Below are the code and all the weights of a small trained network. Each question names an input and a target symbol and asks about switching units off, where a switched-off unit gives its printed mean instead of its output.

import numpy as np


def w(rows, s, z=0):
    codes = np.array(rows[::2]) - 128.0
    scale = np.full(codes.shape[1], s)
    scale[-1] = z or s
    return codes * scale


def norm(h):
    return h / np.sqrt((h * h).mean(-1, keepdims=True) + 1e-5)


def f(y):
    return np.maximum(y, 0)


def softmax(a):
    e = np.exp(a - a.max(-1, keepdims=True))
    return e / e.sum(-1, keepdims=True)


def log_softmax(a):
    a = a - a.max(-1, keepdims=True)
    return a - np.log(np.exp(a).sum(-1, keepdims=True))


def net(x, mask):
    ids = ['αεζηλμξ'.index(c) for c in x.split()]
    T = len(ids)
    res = E[ids] + P[:T]
    r = norm(res)
    for j in range(3):
        rows = slice(3 * j, 3 * j + 3)
        q, k, v = (r @ M[0][rows].T for M in (Q, K, V))
        z = softmax(np.where(np.tri(T) > 0, q @ k.T / 3**0.5, -1e9)) @ v
        o = O[0][rows]
        res = res + np.where(mask[j], z, o[:, -1]) @ o[:, :-1]
    y = f(norm(res) @ A[0][:, :-1].T + A[0][:, -1])
    res = res + np.where(mask[3:11], y, B[0][:, -1]) @ B[0][:, :-1]
    return log_softmax(norm(res)[-1] @ U[:, :-1].T + U[:, -1])


Q, K, V, O, A, B = {}, {}, {}, {}, {}, {}
E = w([
[52,189,140,132,82,247,114,134,156,98,187],'α',
[38,113,107,200,72,189,146,38,223,121,155],'ε',
[66,152,147,219,194,235,169,116,76,139,140],'ζ',
[184,218,182,135,13,35,55,181,74,108,53],'η',
[96,243,4,82,182,208,144,107,101,46,155],'λ',
[74,22,182,98,117,140,111,53,14,93,192],'μ',
[157,130,183,67,206,191,181,102,223,47,27],'ξ',
],0.016)
P = w([
[157,113,148,123,77,173,254,59,129,97,225],'0',
[176,94,162,188,146,156,178,99,126,127,208],'1',
[134,105,158,168,135,146,127,97,115,116,157],'2',
[126,103,134,161,107,167,77,129,137,135,120],'3',
[105,105,130,136,87,176,66,130,123,154,83],'4',
[108,103,130,120,71,197,44,126,119,169,21],'5',
],0.0096)
Q[0] = w([
[135,19,113,105,99,89,115,78,111,195,170],'H0',
[152,49,177,200,101,45,114,138,113,153,144],'H0',
[82,164,131,177,142,188,123,139,106,97,103],'H0',
[1,174,150,225,75,187,54,82,69,205,79],'H1',
[43,123,79,86,94,158,56,167,89,195,161],'H1',
[38,170,97,232,120,188,98,101,52,63,142],'H1',
[217,148,130,55,151,77,165,129,136,83,135],'H2',
[162,185,84,64,174,93,135,184,118,170,137],'H2',
[109,135,120,155,128,190,107,144,70,43,144],'H2',
],0.01)
K[0] = w([
[45,133,134,104,152,233,169,134,164,106,162],'H0',
[133,152,125,159,116,164,138,73,137,48,229],'H0',
[160,155,76,76,163,71,37,189,55,167,92],'H0',
[169,57,54,90,191,173,30,121,135,142,54],'H1',
[2,103,110,157,164,191,31,47,139,173,110],'H1',
[110,59,58,83,205,111,101,49,94,145,106],'H1',
[133,127,112,129,125,169,225,99,163,108,186],'H2',
[59,110,100,138,161,186,153,56,158,103,249],'H2',
[157,63,133,63,160,131,49,137,143,147,53],'H2',
],0.0093)
V[0] = w([
[146,224,40,111,88,2,58,133,137,136,141],'H0',
[93,103,113,145,223,148,171,123,47,135,70],'H0',
[130,87,138,63,213,181,108,120,180,53,106],'H0',
[66,152,219,183,87,99,152,174,128,173,101],'H1',
[180,53,114,170,156,136,128,51,128,106,40],'H1',
[187,75,207,53,140,133,117,172,110,10,223],'H1',
[230,148,164,48,132,4,63,235,214,166,54],'H2',
[80,81,181,107,113,61,26,121,20,126,151],'H2',
[164,96,117,134,129,62,88,105,104,158,133],'H2',
],0.007)
O[0] = w([
[136,151,31,118,196,156,216,192,205,117,254,62],'H0',
[202,153,138,185,125,66,74,90,72,48,96,136],'H0',
[115,148,187,167,127,114,131,144,162,23,71,109],'H0',
[122,155,203,146,81,108,102,80,44,199,78,133],'H1',
[118,85,128,121,106,75,113,142,84,107,219,137],'H1',
[124,92,129,56,194,110,106,87,179,138,60,143],'H1',
[19,118,188,144,183,133,206,85,122,118,82,7],'H2',
[143,58,84,154,155,144,172,21,88,170,166,132],'H2',
[79,132,59,132,167,127,116,54,114,111,173,96],'H2',
],0.0082,0.015)
A[0] = w([
[60,102,180,128,83,153,108,127,171,131,193,1],'N0',
[162,79,126,88,90,188,78,160,117,163,190,61],'N1',
[93,82,136,234,127,80,162,83,140,160,112,120],'N2',
[124,164,183,182,118,170,152,112,167,63,115,145],'N3',
[82,85,211,101,239,112,140,92,128,5,21,63],'N4',
[125,83,92,187,227,104,178,171,71,184,155,63],'N5',
[88,121,42,67,93,139,193,78,130,146,184,124],'N6',
[132,102,102,164,208,146,80,47,141,62,75,90],'N7',
],0.013,0.0064)
B[0] = w([
[89,106,201,105,170,137,102,77,164,90,203,150],'N0',
[81,110,127,131,198,113,191,88,127,110,123,254],'N1',
[199,83,64,71,182,90,117,118,96,196,75,166],'N2',
[146,120,54,100,202,101,149,95,125,148,129,179],'N3',
[3,209,223,28,230,69,164,178,93,24,59,190],'N4',
[77,182,144,182,121,99,225,116,95,195,46,176],'N5',
[180,112,155,149,72,99,40,148,96,68,127,228],'N6',
[58,87,117,24,147,73,127,23,83,136,161,183],'N7',
],0.014,0.0096)
U = w([
[145,124,128,63,126,203,138,138,159,180,85,81],'α',
[70,149,175,153,112,134,117,125,152,112,214,110],'ε',
[141,95,142,173,44,90,84,195,115,110,72,203],'ζ',
[81,187,62,158,136,109,155,128,117,222,124,172],'η',
[127,136,2,152,163,127,114,181,144,99,125,173],'λ',
[125,66,46,51,160,94,86,71,103,159,120,2],'μ',
[58,132,150,103,170,65,142,184,101,64,103,96],'ξ',
],0.0081,0.004)

Each question gives the input, a string of symbols that net reads in full, and the target symbol t.
The units are the heads (3 rows each of Q, K, V and O) and the neurons (one row each of A and B). Each row of codes is followed by its name. A weight is (code - 128) times the scale printed after its matrix; where a second scale follows, it is the last column's (O, A, B and U).
mask holds one flag per unit, heads first, then neurons. A switched-off unit (its flag False) gives its mean, the last column of its rows in O or B, instead of its output. The means were averaged over made-up inputs and are rounded, as every weight is.
A unit's drop is (log p(t) with every unit on - log p(t) with that unit switched off) / (log p(t) with every unit on - log p(t) with every unit switched off).
The circuit of an input: a set's keep is (log p(t) with only the set's units on - log p(t) with every unit switched off) / (log p(t) with every unit on - log p(t) with every unit switched off). Starting from all 11 units, units are removed one at a time, each time the one whose removal leaves the highest keep (on an exact tie, the one counted first), for as long as the keep stays at least 0.8.
units of the circuit, in order: the units of the circuit, biggest drop first
most important unit: the unit with the biggest drop
top k neurons: the k neurons with the biggest drops, biggest first
drop of u: that unit's drop, to one decimal
input ζ ζ μ ξ ξ ε, target ξ: most important unit : H2
input μ ζ η μ ζ η, target μ: top 2 neurons : [N5; N4]
input α ζ ζ α, target ζ: units of the circuit, in order : [H0; H2]
input ε η ζ ζ α η, target η: units of the circuit, in order : [H0; H1; N6]
input μ ζ ζ, target μ: units of the circuit, in order : [H2; H1]
input ζ α η α, target ε: units of the circuit, in order : [H0; N6; N0]
input η ζ ξ ζ, target η: top 2 neurons : [N5; N4]
input ζ α η ε η, target η: units of the circuit, in order : [H0; N6; H1]
input ξ ξ ε λ, target ξ: units of the circuit, in order : [H0; N4]
input ε ξ α η η ε, target η: top 4 neurons : [N5; N2; N7; N4]
input α ζ η ξ η, target ξ: units of the circuit, in order : [H0; H2]
input ζ α ε, target ζ: top 2 neurons : [N7; N4]
input α η λ μ λ, target λ: top 2 neurons : [N6; N7]
input ε ζ λ λ ε, target λ: top neuron : [N3]
input α α ε, target ε: top 3 neurons : [N0; N1; N6]
input ζ ζ α ε, target ζ: drop of N7 : 0.1
input ζ ζ λ ε ζ ζ, target ζ: drop of H2 : 0.3
input ζ η λ α λ η, target λ: drop of N6 : 0.0
